Known rows, with every step that occurs:
fulu -> lefi -> mafe -> mokiref: [  68   34 -368  -18   39  -69  -20   73   66   58  -38   17  343  148
    6   92  -25   51   -9  -36 -121  157  147   58  260  -53 -183   53
  -35   47   29  -62  -45  160   14   91  -48   -9  -21  211  -18  -97
   24   37  -75  120 -118   58 -111  -36  -84  -12   39  -47   17   33
   91   20  -40  -19  137    8 -134  193]
vevolo -> pumap -> fulu -> lefi -> mafe -> mokiref -> befuzip: [  18   59  -43  -29    5   17  -91   45  169  124 -116  123  315  -82
 -153  -40  166 -120   29   -3 -109  110  263    2  189  -52   13  146
  -40    6    7  -39  -60   84   73   85 -301  -50  -91  355 -156   44
   57   77  -24  168  -59  198  -79  141 -147   36 -114    8  -14    6
    4  109   11  -73  193    5 -155  117]
vela -> kidat -> vevolo -> genol -> bina -> sanef: [  40   28 -271   68   20  -28  -73    4 -211 -180   35 -179 -260  312
  204   -9 -228   77 -142   78   53   72 -252   29 -198  -17  -94  -12
  -77  -28  -43  -25  128 -156    4   38  388  -63   32 -226  118  -51
  -13 -288    8 -109  -11  151    7  -79  186  138  159  -24   30   -6
   31 -113  -42   78   70   92  146  -65]
sanef -> fulu -> genol -> vevolo: [ 239  147  -97   -6  -26    6  207 -118 -239 -164  -62  -39   54  105
  -55 -179  -20   99 -111  -94   -9    5  -53   31    8  -48 -140 -136
   52 -115   72   25 -118  150  -26  -65  163   23   46 -199  252 -113
 -184  215   50  201 -100  -53   25   -3  140 -204   43  -24   56 -253
  -51  -63    5   44 -192  -78 -229 -177]
sanef -> bina -> pumap -> fulu -> lefi -> mafe -> mokiref -> befuzip -> kidat -> vevolo: [-111   31  302  -66  -26  -41   96  145  -10   28   44  113  192   74
 -183   44  -16   -7  119  -41   96   77  124   62  126  -87  241   19
 -106   10   60  -59   99 -151   34    6 -135  123    1  140 -298  136
  111  -62  -50  -54  192 -160   -9   76 -124   14 -228  -76 -100   71
  -22  -10  -12  -18  385   27  -41  171]
bina -> genol -> vevolo -> pumap -> mafe: [  78  -72 -127   31   19  -29 -103   45  -59  -28 -209   64 -206 -287
   85  -36  -55  -61  -48  153  -19 -191 -210   49 -204   32 -102  131
  119   11  -45   10   45  210 -132  121   75   24   -1 -114  101 -118
 -170 -112   27  160  -96   10   40  -97    8  -50   64  -27   46 -133
   51   -5    3   44 -218    3 -213  -35]
kidat -> vevolo -> genol -> bina -> pumap -> fulu -> mafe -> mokiref: [  40 -174   21  -34  -65  -47 -184   40   11   -4   28  140  -33   38
  241    5  -48  -48   42  -45  -56   50 -230   49  -36   47  216  -59
   88   30  -31  -36   77  110  -32   22   75   19    7  283 -129   88
  -66 -200  -82  -44   32  189  -26 -152   33  -37   -6   43    9 -101
   79  -30   -9  -59 -102  137  112   66]
mafe -> lefi -> pumap -> genol -> bina -> vevolo -> kidat: [  87   87 -195   11   22  -64  -70    6 -101  -88  133 -144  -99  -73
  113   59  -72  107  -68  102   54 -105 -198  -99    2   88  -84  -84
  -43  -47   32    0 -108    0   18  -59  -82  -70  -37 -126  284    7
   67   67  -80  -63  -21  -19   -5  -61  -39   87  237   71    6   15
  -61  -13  -30  -52 -281  -49  -69  -33]
fulu -> lefi -> pumap -> bina -> genol -> kidat -> befuzip: [  54   20   59  -38    4  -35  277   33  229   26 -135  -21   25  147
 -157   62 -181  185   -2  -16  -94  -61  170  -22  273  -19   28   95
 -111  -42  -10   20   22 -103   50  -32  -85  -62   27  -87   -8  157
   10  118  -65 -221  -96 -184   -8  -11  -33  -66  -33  -31  -90   73
   48   51  -69   32 -230  -32   69  -49]
vevolo -> pumap -> genol -> bina -> sanef -> fulu -> lefi -> mafe -> mokiref -> vela: [  88  105  -65   31   86  147   65 -129   35   22  199 -160  345   -1
  235   64  154  -61   46 -103  -48   91  118  -30  -95 -144  110   11
   63  163  -41  -68  -45 -168  -60 -215  120   73 -102  144  121   35
  132  -85 -121  215 -219  426  -72 -120 -109    5  145  109  -56   57
   50 -132  -26 -114  118   -3  171  118]
pumap -> genol -> bina -> vevolo: [ 118   99 -344   56  -20 -124 -120   35 -262 -148   48   31    0  127
   81  -47 -190  157  -59   70  -25   -4 -177  -17    2   54  -74  -84
   24  -18   62   40  -79   10 -143 -133  151  -33   -4 -335  355 -158
  -55  -26  -64    6 -184  187  -31 -100   23   79  365   45   -8  -33
  -54  -98  -75   65  125   68   51  -62]
sanef -> bina -> genol -> vevolo -> pumap -> mafe -> mokiref -> lefi: [ 128  -19 -112   37   20  -80   64  103  -66  135 -159   94  -72 -282
  148   54  -51 -102   35   57  -29  -39 -124   21   26   45   19   61
   89  108  -64   20  104   53 -103   91  121   49  -56  198  193  -12
  -89  -99   -2  148  -71  125   79  -84  -89   44  129   51  -23   79
   68   14  -21  -10    1    8 -174  235]
lefi -> pumap -> bina -> vevolo -> kidat -> vela: [-185 -146  105  -29    5  -42    0    1 -153  -89   46  -66 -136   14
   65   60  -66  134  -37   94  113   -1   -4 -121  199  -30   20   65
   92  -14  -11    2   91  278   35 -171 -282  -69   88 -107  -36 -195
  161   99  -67  -13   18 -400    6   82  -55  117   80  -23   58  -25
   -5  119    0  -37  -10  -38  192 -134]
mafe -> mokiref -> fulu -> genol -> bina -> vevolo: [ 153  131 -192    7   11 -123  -37   24 -189  -48   54   69   46   68
  114  -85  -70   10  -45  -75  -95  184 -285  -18  -60    1  -48  -55
    1  -17    6   47  -72  -35  -28 -104  268    8  -54  -55  295  -22
   46  126  -61   63 -244  179  -86 -120  -24  108  105   39   82 -110
  -52    0  -27   16  586   -2  -45  -19]
fulu -> mafe -> pumap -> genol -> kidat: [  60 -158   54   30  -17  -44 -178   -8  -50   51 -160  105   67   62
  -37   35  -24  -91   49  -38  112 -162   24   74  -13   98  -66   -1
   11 -102   -9   34  -69  -79 -147   40   94  -48   39  -35  101  -48
 -226 -246   88 -160  139  342  161   88  -16  -20  217   44  -14 -283
   26  -77   -1  144  -19   55  -39   -2]
bina -> pumap -> sanef -> fulu -> mafe -> mokiref -> vela: [ -83  -81  119   18    9  134  -68  -22    3  190   22   -8  270   -4
   35    4  146 -121  163  -87 -108  111  210  -11 -138  -10  173   42
   24   99   -7   27   39  105   16 -120  113   88   20  216 -136  -10
    8   85    6  160    5   59   -3  -76  -65 -103 -108  -14   33    0
  -41  -45   14  -15  -90  -31  214  127]
genol -> kidat -> vevolo -> pumap -> fulu -> lefi -> mafe -> mokiref -> befuzip: [ -31  -45  257  -50    7   30    0   67  -29   56  -79  137  222  -28
 -163   40  155  -44  127  -17   12   92   68    8  147  -36   30  105
  -47  -42    1  -74   89  -22   91  135 -252   25  -46  274 -186  102
   98  146  -42  107   22  136    7  231 -132    2 -195  -23  -52  -14
  -59   95   26  -74  344 -100 -173   42]
bina -> sanef -> pumap -> genol: [  53   95 -466   43   25  -39 -102  -65 -174  -17 -138 -148   13  196
  -42  -60  -25   36  -87   67    6 -149  185   54 -233  -80   50   -4
   40  -23    3  -11  -32  -32 -130  -62  131  -47  -22 -155  283  -61
  -36 -214   37   95 -101   99  173   24   71   89  360   35  -30  -30
  -25 -185  -49  138 -466   79 -110 -108]
lefi -> mafe -> mokiref -> fulu -> pumap -> genol -> bina -> vevolo -> kidat -> befuzip: [ -93  110   29  -32  126 -184  145  -31  173   53  153  -48   76  -14
   92   19  115 -136   24   40   47  -84  -99   45  123   77  -16  -36
  -20  -37  -48   35 -121   52  -64 -215 -230    7 -139   40  -35  -62
  141   35 -123  -23  123  -18 -218  -50  -82  121  104   62   11  179
  -80  181  -14    8  316  204  -11  -69]
mokiref -> mafe -> pumap -> fulu: [  42 -109   37   10  -49  -15 -399   29   65   97 -122  272  106  -63
 -197 -146  137 -105  -21  -24  -48   -2  159  -20   48   59  -59   43
   93  -74   27    7   15  -20 -136   12   -8  -88   65  145  -36  -34
   17 -168   43  -65    1  188  134  176  -54   84   14  -57   37   20
   88   66   17   65 -149   70 -195  -21]
bina -> pumap -> sanef -> fulu -> lefi -> mafe -> mokiref -> vela -> kidat: [-207   23  144   20   51  179    9  -64  157  -11  -16  -16  443  -55
  -55   94  180 -100  148  -43  -11  146  236   -9  -72  -32  190  -74
 -135   80   31  -49   42 -116  106   13  109  179  -16  193 -168   13
  162  127  -33  -58  -49 -105  -76  -10 -133   13 -226  -42  -21  147
   38  -44   35  -29   59 -174  228  187]
fulu -> lefi -> pumap -> mafe -> mokiref -> vela -> kidat -> befuzip: [-193   17  130  103   80   91  135   59  299  246 -158   77  212 -120
 -106  173   80  -43  220   26  -65   37  264  -66  201  -20  180   48
 -157   47   33   39  -63   91   60   76 -248   35   18  201 -254  -48
  163   99 -146 -117  123 -261  -89  -43 -117   30 -279  -12 -101  184
  -13  164   16   63  172  -94  213   45]
bina -> genol -> vevolo -> pumap -> sanef: [  92   44 -347   -1   15  -10  -91   24  -55  -48  -83  -82 -221 -158
  -10  -91  -48   56 -107  122 -105 -166 -103  -19 -188   10 -231   73
  105   46  -25   34  -35   26  -36  115   77  -71  -37 -265  218  -62
 -142  140  140  219 -169  -14   17  -46  134  -21  -29  -64   25  -19
  -38  -73   12  -16 -402   -1 -137  -78]
bina -> pumap -> sanef -> fulu -> lefi -> mafe: [ -66   61 -125  -50   -8   23   59  -60  232  -75   98  -58  274  122
 -214    8   93   21 -107  -56  -38  105  359  109   37 -140  -91  -36
  -33   40   58  -94    8  -74   82   27   23   84    3  -95 -135   41
   -1   11  -25   60 -166 -108  -91  -28 -110  -83   14  -61   32  144
  106  -37  -10  -78 -287  -93  -52  169]
fulu -> lefi -> pumap -> sanef -> bina -> vevolo -> genol -> kidat -> befuzip: [ -41   48   71   40   42 -173  331   23  319    5   39  -72 -176  201
 -158   -3 -159   98  -28  -98   59   67  154  -27  156  -48  -10   -8
  -77  117   39   40    2 -171   25  164 -185  -47    9 -253   39   45
   21   79  -29  -60  -85 -204   23  -63  -19  -93  159   71  -94  131
   33   24  -18  -21  190  -54  133 -136]
mafe -> pumap -> sanef -> bina -> genol -> vevolo: [ 163   37 -208   -8   60 -117   68   43  -57  -23  -94  -56   14   46
  -32 -111 -124   97  -76   33  -22  -88  -53   24 -193   -9 -108  -88
   61   36   24   66  -35  -86 -198   17  311  -60   14 -306  285  -45
 -258    8   59   57 -260   64   48  -71   64    1   64  -68  -76  -72
   70 -125  -19   28 -388   73  -28   45]
sanef -> fulu -> mafe -> pumap -> genol -> bina -> vevolo -> kidat: [  14  -25  204    8   26  -58  -68 -134    9 -166  160  -92  -14   52
  185  -25   -6  -92  -99  -34  125 -146 -253   22 -116   67    8 -186
   32 -106    9   38  -73  -21  -95 -118  114  -31    3 -145   -7 -103
  -33  -73  -25  -78  150  253    9  -12   12   87  251   91   15 -134
    7  -64    7  -21  157  111   18  -47]
mokiref -> mafe -> lefi -> pumap -> sanef -> fulu: [   9  108 -126  -10  -10  121   37  -11  139  115  118  -58   88   34
 -283  -56  150    3  -42  -12 -114  108  411   22  -60   -4 -117    6
   -8   54   73    3   53   20   20   13   96   -9   40   59   87   91
  110  108   75   95  -89  -62   11   54   13  -96  -12  -52   77  244
    3   49   18  -71 -501 -103 -129  -15]
genol -> vevolo -> kidat -> befuzip: [  24   31 -158  -19   37 -114  174   30  -92  -26  -88 -122 -134   76
  -35  -81 -106   88  -10   61   34 -118  -93  -70  252   43 -187   14
  -47 -127    1   43  -36  203   27    0 -274 -102   45 -194  -85 -231
 -108  231  -23  106  293 -427  -21   78   91  -46    0  -80   30    9
 -106  172  -13  142 -154   42 -145 -204]
genol -> bina -> pumap -> sanef -> fulu -> mafe -> mokiref -> vela -> kidat -> vevolo: [-207  -96  354   27   12  216   13  -18 -143  -14   95   12  137   15
  114  118   79  -23  220  -15   21  142  -86   -1 -264   20  287 -160
  -64   27   13  -16  141  -72   74  -75  270  143   49   38 -268    7
   64   35  -46  -89  119  -59  -52  -75   36   22 -306  -54  -34  101
  -57  -55   35  -18  119  -54  357   80]
lefi -> mafe -> mokiref -> befuzip -> kidat: [  20  116 -194  -13   -4  -66   35  174  -18  151 -149  -25  241  155
 -221  -10 -130 -127   58   22    2   51  182   82  114   49 -145  281
 -210  -29   11   34   17   86    6    5  -62   -8   -7  230 -124  -58
   -3  -34   91   20  339   22 -113  123  -11   12  -21  -92   46 -109
  -81   43  -21  188  727  105 -122   52]
mokiref -> lefi -> pumap -> bina: [  98  -20 -157   17  -98   16  -30   85  -43  136  -48  124   35    2
 -215  100 -119  156  -83   38 -105   85  406  -27  206    4  -26  137
  -26  -48   13   -3   22   66  126 -153 -146  -88   45  172  227   68
   -7  -99   29 -125  -53  -22   65  111  -88  109   51  -24   55  199
   77   24  -33  -24 -176  -34  -64  109]
mokiref -> befuzip -> kidat -> vevolo -> pumap -> genol -> bina -> sanef -> fulu -> lefi: [  58  194  127   -7  -22  105  173  -74  -67  -99  224 -191 -111  160
  -23   -4  -23   63 -132  -80   48 -144   34   35   35 -198  131  -59
  -67  -40   21   -2  -39 -412   23 -105  136   40  -51 -241  -21  175
  167  -51   38   56  165  205   28   80   46   62  -42   27  -55   31
 -114 -155  -32  -85  394   37   59    8]
befuzip -> kidat -> vevolo -> genol -> bina -> pumap -> fulu: [  74 -113   33  -70 -128  -61 -180   43  -65 -140   84  113 -286  -17
  -28  -95 -187   67  -60  -35   82  -90 -240   -9  -16   42  164  -23
  -10   -4   12  -55   39 -159  -26  -40   54   67   40  -13  -47  189
  -27 -150   15 -189  170 -190   71   26   47  -26   -3  -29   23  -76
   48  -87  -27   63  -86   76   60  -70]
genol -> bina -> pumap -> sanef -> fulu -> mafe -> mokiref -> befuzip: [  -8   11   19   -8  -19   81   79   21   78  143  -61   -1  310  114
  -55  -39   82 -158   82  -48 -125  173  235   67  -91  -13  242   27
 -154    6   -8   54   31    1   23  -82  204  -12  -36  134 -235  105
 -112   14   -1   12  118  368 -177  -28  -60   -9  -33   -9   33  -52
  -75   33   -1    8   97   56  239  141]
vela -> kidat -> vevolo -> genol -> bina: [  80  -56 -193   30  -44  -15  -60   26 -181 -147   14   11 -302  178
  118   -2 -286  136  -68   33   82  101 -286   17  -96   69  -82  -55
  -64  -15  -12  -30  -29   16  -11   33  172  -47   39  -93   63  -85
  -80 -205   10 -172   16  -81   -2    6  180   42   59  -27   19  -41
   41  -35  -33   78  210   90  124  -71]
bina -> vevolo -> pumap -> sanef: [ -53   -2 -204   49   17  -68 -207   44  -68  -38   30    4 -250 -113
  -43  -73  -23   40  -89  111  -78  -19   -5  -42 -154   10 -240   91
   86   56   27   29   11   73    6  154  -36  -66  -20 -288   83 -150
   18  156   99  233 -118  -71   36   20   36   67   64  -25   59   65
  -49  -40   12  -22  190  -14 -129 -101]
vevolo -> pumap -> fulu -> genol -> kidat -> vela: [ -29 -172  185  -47  -55   59  -72 -115 -150  -72 -113  104 -239 -186
   26  -98  109  -19   38  -81  130   19 -134 -118  229  -10  -31   24
  144   48  -34  -41  -60   66  -13   38 -163  -35   39  -74  -98  -21
  -71  110   74   10  -10 -207  129  152   35 -137   38   49   39 -314
    4   95   20  103 -259  -91   90 -205]
befuzip -> kidat -> vevolo -> pumap -> mafe: [ -96 -169  107   34  -23  -12 -148  117 -134   45    2  150 -431 -234
   -4   75 -100  -34   21  125   85 -137 -160   71 -139   26 -110  178
   51   26  -12  -21   59  187  -75  169  -76   83   48  -74 -207  -94
    3 -165   81   35  295 -229   92   73   31  -11  -91  -75   60  -42
  -13    9   17  104  424   42 -224  -51]
genol -> bina -> pumap -> sanef -> fulu -> mafe: [ -24  -26  -11  -24  -54   93   -7  -75  112  -33   84  -43   85  111
  -17  -52   29  -66  -53  -91  -77  123  137   76 -112   -5   98 -100
  -33   36   22    0   26  -39   46  -63  251    2   40 -126 -204   39
 -219 -102   59  -25   69  121  -93 -128   37  -98   80   -7   96    6
   73  -53   -9   22 -379   68  218   70]
vevolo -> genol -> bina -> pumap -> sanef -> fulu -> lefi -> mafe -> mokiref: [  75  -11 -263  -50    8  -39  119  -57  310  -59  157  -58  230  116
  111   45  -10  -14  -79 -114  -77  164   99  104  -22  -96   62  -53
  -45  159  -19  -81  -21  -71  -24   34  179  101  -74  169  -38  147
   32  -54  -95  -26 -198  214 -198 -149  -88  -70  117   33   13   54
  152  -75  -16 -133   57  -13  123  198]
mafe -> pumap -> bina -> genol -> vevolo -> kidat -> befuzip: [  49  -57   31  -38   46 -153  152   14   72  -18 -102  -59 -112   15
   89  -53 -135  108  -53  107  -15 -257 -114  -27   45   40  -78   42
    0 -167  -62   79  -17  109  -99  -93 -106  -78   19 -142  -41  -63
  -75   84  -64 -145   62 -188  -29   26   31   43  -54  -66  -63  -32
    1   82  -16   49  -39  117 -100  -82]
mokiref -> mafe -> pumap -> genol -> vevolo -> kidat: [  56  -54  -91   43    6  -28 -193  -10 -144  -31 -122   26   -4  -92
   72  -15   47 -103  -24   74  143 -252 -125   -9  -43   75 -103   -1
   90 -156  -51   38  -72   21 -162  -70  -98  -74   10  -61  207 -229
  -38 -208   53  -36  210  250  108   82   18   98  151  -31   28 -108
  -82   29   49   42 -140   24 -240  -76]
genol -> kidat -> vevolo -> pumap -> sanef -> fulu -> lefi -> mafe -> mokiref -> befuzip: [ -75   -9  240  -42   45   78  218   11   18   51   55  -10  208   77
 -188   64  157  -36   97  -33    7  132  181   76  -13  -90  -32   75
  -83   14   -1  -51   95  -47   75  125  -65   76  -55  132 -204  103
  128  259    4  161   20  145  -55  227  -84  -41 -201  -43  -41   55
 -103   52   44 -108  480 -140 -114   51]

Rows:
[  53  112  -12  -24   74  112  122  -66  112   40   76 -153  294 -105
   62   15  155   -4   44  -63 -117  -12   42  -22 -118  -98  -46   33
  103  148  -24  -23  -13  -25    3  -59   28  114  -68  134  118   23
  104  241  -33  323 -339   55  -81 -118  -51 -119 -165   -1  -54   77
   10  -94   23 -180  -15 -116   10  115]  bina -> genol -> vevolo -> pumap -> sanef -> fulu -> lefi -> mafe -> mokiref -> vela
[ -36  -28  201  -29  -40   20  -34  129  -17   82 -104   47 -148  -24
  174   51 -178  -56   30  118 -100 -138 -121   90 -171   51   90  267
   13  -47 -104   66  102  130   -4  -54   23    0  -33  204 -160   70
   49 -183   96  -80   88  159  -23  -66   88   40 -217  -39  -35  -96
  -52  -60  -24  -39  581  215  -44  105]  fulu -> mafe -> mokiref -> befuzip -> kidat -> vevolo -> pumap -> bina -> genol
[ -66  -17   70    9   39   -2  113  132 -112  130   86   53 -209  -47
  -53   -7  -81  -29  107   36   31  121   71    0 -131   -6   65   94
  -54  168    8   37  -14   -7  -60   93  -14  -10  -54  -26 -139   -4
  -10   49  153   95  225  -42   40  145   55   40 -120  -60  -46   66
  -99  -18   12   48  480  122    8   11]  mafe -> mokiref -> befuzip -> kidat -> vevolo -> pumap -> sanef -> bina
[   7   22  280   17    6 -103   80  -61   42  -99 -114  105 -206 -109
  -54 -162   22  -35   36  -36   25  -52 -145  -83  104   51  -96   28
   37  -72   16   25   -6   -7   11  124 -203  -26   -7 -199  -99  -20
  -12  249  -18   40   15 -183   77   36   30 -126   55   75  -44 -144
  -64   89    1  104  217  -51 -194 -321]  bina -> vevolo -> pumap -> fulu -> genol -> kidat -> befuzip
[ -19  -46  191  -49  -12   81  271 -124 -122  -49   57 -146  -12  113
   79   13   99  127  -27  -78   60   93  158  -47  124 -120   67  -11
   30    6  -19  -19  119  -40   20 -115  167   53   74  -88   89  187
   64   67  -31 -115 -209  -98   43    6  -40 -145   90   57   23 -176
   49  -10  -14  -24 -316 -187  205  -72]  mafe -> lefi -> pumap -> bina -> sanef -> fulu -> genol -> kidat -> vela
[  13  159 -172  -39   98  -96  345   45  197   69   36 -255 -152  -43
  -38  -29  -49  108   -6  109  -18 -117   16  -73   49   35 -106  -48
  -56   48    8   56  -62   29   18   56 -160  -97  -26 -199   56   56
  -83  225  -31    2  -21 -416  -58 -117   70  -90  -42  -28  -97  195
  -43  113  -14  -13 -804    9  -54  -43]  mafe -> lefi -> pumap -> sanef -> bina -> genol -> vevolo -> kidat -> befuzip
[ -23 -124  269 -109   -5  -71  -18   70  -47  -27   55  109   48  143
 -116  103  -47  133  -22  -23   58  -35  -85  120  -98  -57  -78   39
   36 -119  -59  -57  141 -261  -15  -53  165  101   32    9   91  190
   85 -113  -37 -225 -288  -17   97  118 -125  103 -197  -97  -30   52
   94  -34  -10  -82  314  -61 -149  184]  mokiref -> fulu -> lefi -> mafe -> pumap -> bina -> genol -> kidat -> vevolo
[ 133  155 -158   31  -20   65  182  -96  106  138   91  -36   64  -21
 -198   13  119  -29  -74  -77 -128   90  272   33   54  -54 -138  -40
   -4   50   39   27 -176   44   84   -1  120   -1  -48  144  187  167
   75  274   75   46  -83  151   -8   57   75  -71  -53   24    3   42
  -79   -7   35  -56 -358 -132 -169   37]  mafe -> mokiref -> lefi -> pumap -> sanef -> fulu -> genol
[  68    2  104   20  -55  128 -131 -106 -124 -193   13  173 -239 -209
  120  -53   20   32  -21    3   12   95 -322  -71  -92   47   32 -163
   15  -25   14  -55 -177  -52   54   45   67  -41  -26 -116  -61   47
  -81  -17   34 -185  -32   46    2    8  155   11 -134   25  -14 -107
   13  -14   21   43 -187   13   -8 -131]  vela -> kidat -> vevolo -> pumap -> fulu -> genol -> bina
[ -92 -115 -176   35  -47    7 -134   37  -50 -113   18   29 -276   17
   50   37 -149   69  -27  106   50   42 -128   28 -284   32   51  -45
  -77   31  -25  -28   23 -137   15   85  216   22    8 -230  -31   38
  -54 -173   29 -248   -5  -68  -40  -65   88   78  -40  -62    3   58
   -8  -73    9   32 -111  -11  217   23]  vela -> kidat -> vevolo -> genol -> bina -> pumap -> sanef
[  -9  133  -48  -22   19    7   88  -93  215 -184  237 -101  120   41
  -32   -4   57   58 -163  -85  -47  147   88   39  -23 -125 -160  -87
   18   97   55  -79    1 -146   73   45   14   42  -38 -230  -61  -16
   41   66  -43  159 -257   47 -165 -100  -68  -27   98   32   29  179
  129  -65   -6 -161  285  -53  -17   59]  genol -> bina -> vevolo -> pumap -> sanef -> fulu -> lefi -> mafe
[  -9  144  -86   32   44  -91  178  -24  193  -47  110 -137  -72   51
   -9   77  -99  120  -51   29   23 -145  -17  -92  273  -39   -5  -80
  -63  -51   35   29 -181  -67   43  -89 -338 -115  -39 -265    3  -56
  130  123 -163  -72  105 -139  -94  -81  -19   90  116   63 -100  140
  -90   93  -35  -39  -71   19   64 -122]  fulu -> lefi -> pumap -> genol -> bina -> vevolo -> kidat -> befuzip
[  28 -204  445   -6  -45 -141    5  -76   59 -159   -7   72  -79  215
  103  -77 -136  -40 -103 -135  115  -29 -102   99 -157   79   42   -7
   36 -101  -25   44  189   -8  -93   30  196   76   85   43   71   16
  -69 -178   55 -152  -53  215  139   42  -40  -83  258   98   67 -249
  157 -137    8  -29  770   28   11  -87]  sanef -> fulu -> mafe -> pumap -> bina -> vevolo -> genol -> kidat
[-176  -37  318    8  -59  158 -340   32  -59  105    9  102 -126 -277
   99    9  214  -25  126   41  -19  -13  -56  -89  -40  104   25  -53
   73  -39   26  -20   36   67  174  154 -236   32   45  224 -200   30
   20  -76   46   21  -27 -307  133  -40    9  -82 -341   42   -6  104
   19   23   31  -77 -140  -32  -34  123]  mokiref -> vela -> kidat -> vevolo -> pumap -> fulu -> mafe -> lefi
[ -28  -85   93   35  -62   74 -192   -5  -58   -9   72  109  -72   43
  258   34  -45  -10   98  -48   -8  139 -327  -36  -46  121  178 -101
    8   73  -31   -3  -37   53   22  -25   53   27   23  271  -41   16
  -17 -179  -14 -198   -8  157  -32  -98  129  -22 -105   55  -13   -6
   37  -32   13   -2   94   95  322   37]  pumap -> fulu -> mafe -> mokiref -> vela -> kidat -> vevolo -> genol -> bina
[  32   26  -51  -46  -30   29  -85   40   18  139  -28   28   87  -31
 -187   51   84  -99   64  -46   64  -78  142   42   29  100   14   10
  -18  -52    5   13  -30 -148   46   -4  -18   -8   -4  192  322  161
 -102 -128   98  -78   34   71  149   38  -79  -41   91   74   84  -68
   -1   30    9   39 -421  -74  -79   29]  mokiref -> fulu -> mafe -> lefi -> pumap -> genol -> kidat
[ -86 -128  180  -13  -43   15 -163  -92  -87  -17 -108   69  -94 -173
   99  -84  232  -95  -15  -30  163 -111 -170 -104  194  -30  -45  -32
  204  -87  -64   18  -63   89  -92  -76 -244  -70   70  -50 -101 -168
   35  -78   12  -63   79  -58   42   72   22    6  -60  -14   29 -208
  -41  166   85    9 -248  -53    2 -108]  mokiref -> mafe -> pumap -> fulu -> genol -> vevolo -> kidat -> vela
[-149  -87   20  122   14   62  -91  -37 -121   17 -103  -71 -206   61
  150   82  -19  -29   23   65  115   42 -143   43 -507  -54  221   28
  -58   65  -76  -42  138  -57  -55   41  213  112   44  -64  -42    9
   37 -449  -48 -179  -94   -1   77 -100   32   80  101   30  -19   68
   52 -133   14  116  136  -45  201  -13]  mokiref -> vela -> kidat -> vevolo -> genol -> bina -> sanef -> pumap -> mafe
[ -39   40   98    8  -15   48  -15  -93  101 -106  167  -68  -77   30
   78  -83   33  -70 -104  -74  -74   91  -35   35 -168    7  -38  -92
   63   58   33   27   53   10   47   26  146  -25   10 -207 -127  -75
 -116    7   81  168   -7  146  -78 -134   81  -56  105   61   96   33
   59  -64   11  -65  159   86  101  -56]  genol -> bina -> vevolo -> pumap -> sanef -> fulu -> mafe
[ -13    2   -7  -73  -38   24   24  -77  -91  -18   12 -102 -139 -222
   41  -31  189  104  -34    9  100 -110 -117 -161  322  -35  -53 -109
  123  -36   15  -14 -136  183   86  -18 -363  -56   46  -14   65   25
    6  233  -27   24  -32 -429   15   23   28 -121 -127   26   22 -164
  -50  145   52  -66 -844 -172    8 -105]  mafe -> lefi -> pumap -> fulu -> genol -> vevolo -> kidat -> vela
[-122  -59  194   21  -64   61 -235   62  -39   96  -69  165  -81 -216
   43  101  117 -142   85   28  -25  -16  -87  -10  187  106   27  -48
   64  -60  -12  -16  141   22  183  195 -143   -4    0  403 -180  -11
   81  -36   67   40  257  -35  122   91   33  133 -240   37    6  171
   12   76   40  -48  164   30 -142  150]  vela -> kidat -> vevolo -> pumap -> fulu -> mafe -> mokiref -> lefi
[-194   45  236   50   51  121   20   13  296  197 -148   64  274  -72
 -134   25  132 -151  244   -8  -76   46  242  -91  171   92  205    5
  -84    5   49   53    4  130  117    2 -283  -55   41  329 -297  -55
   51  106  -60  -54  228 -234  -49  -30   17   -5 -281   19  -74  120
    6  169   32   98 -160   51  227 -104]  lefi -> pumap -> fulu -> mafe -> mokiref -> vela -> kidat -> befuzip
[ 138   53 -267   14    9  -29   39   18 -162   39  -45  -95   46 -137
  -12  120   -3   -5   -3   77   75 -238  -62  -60  219   67  -54  -38
   20  -83  -13   16  -89   68   36  -62 -204  -56  -43  186  396  -55
   22  137   16   78  261   77   79  104    3  107   93   22    9    5
 -127   37   32  -25 -472  -86 -216  -17]  mafe -> mokiref -> lefi -> pumap -> genol -> vevolo -> kidat
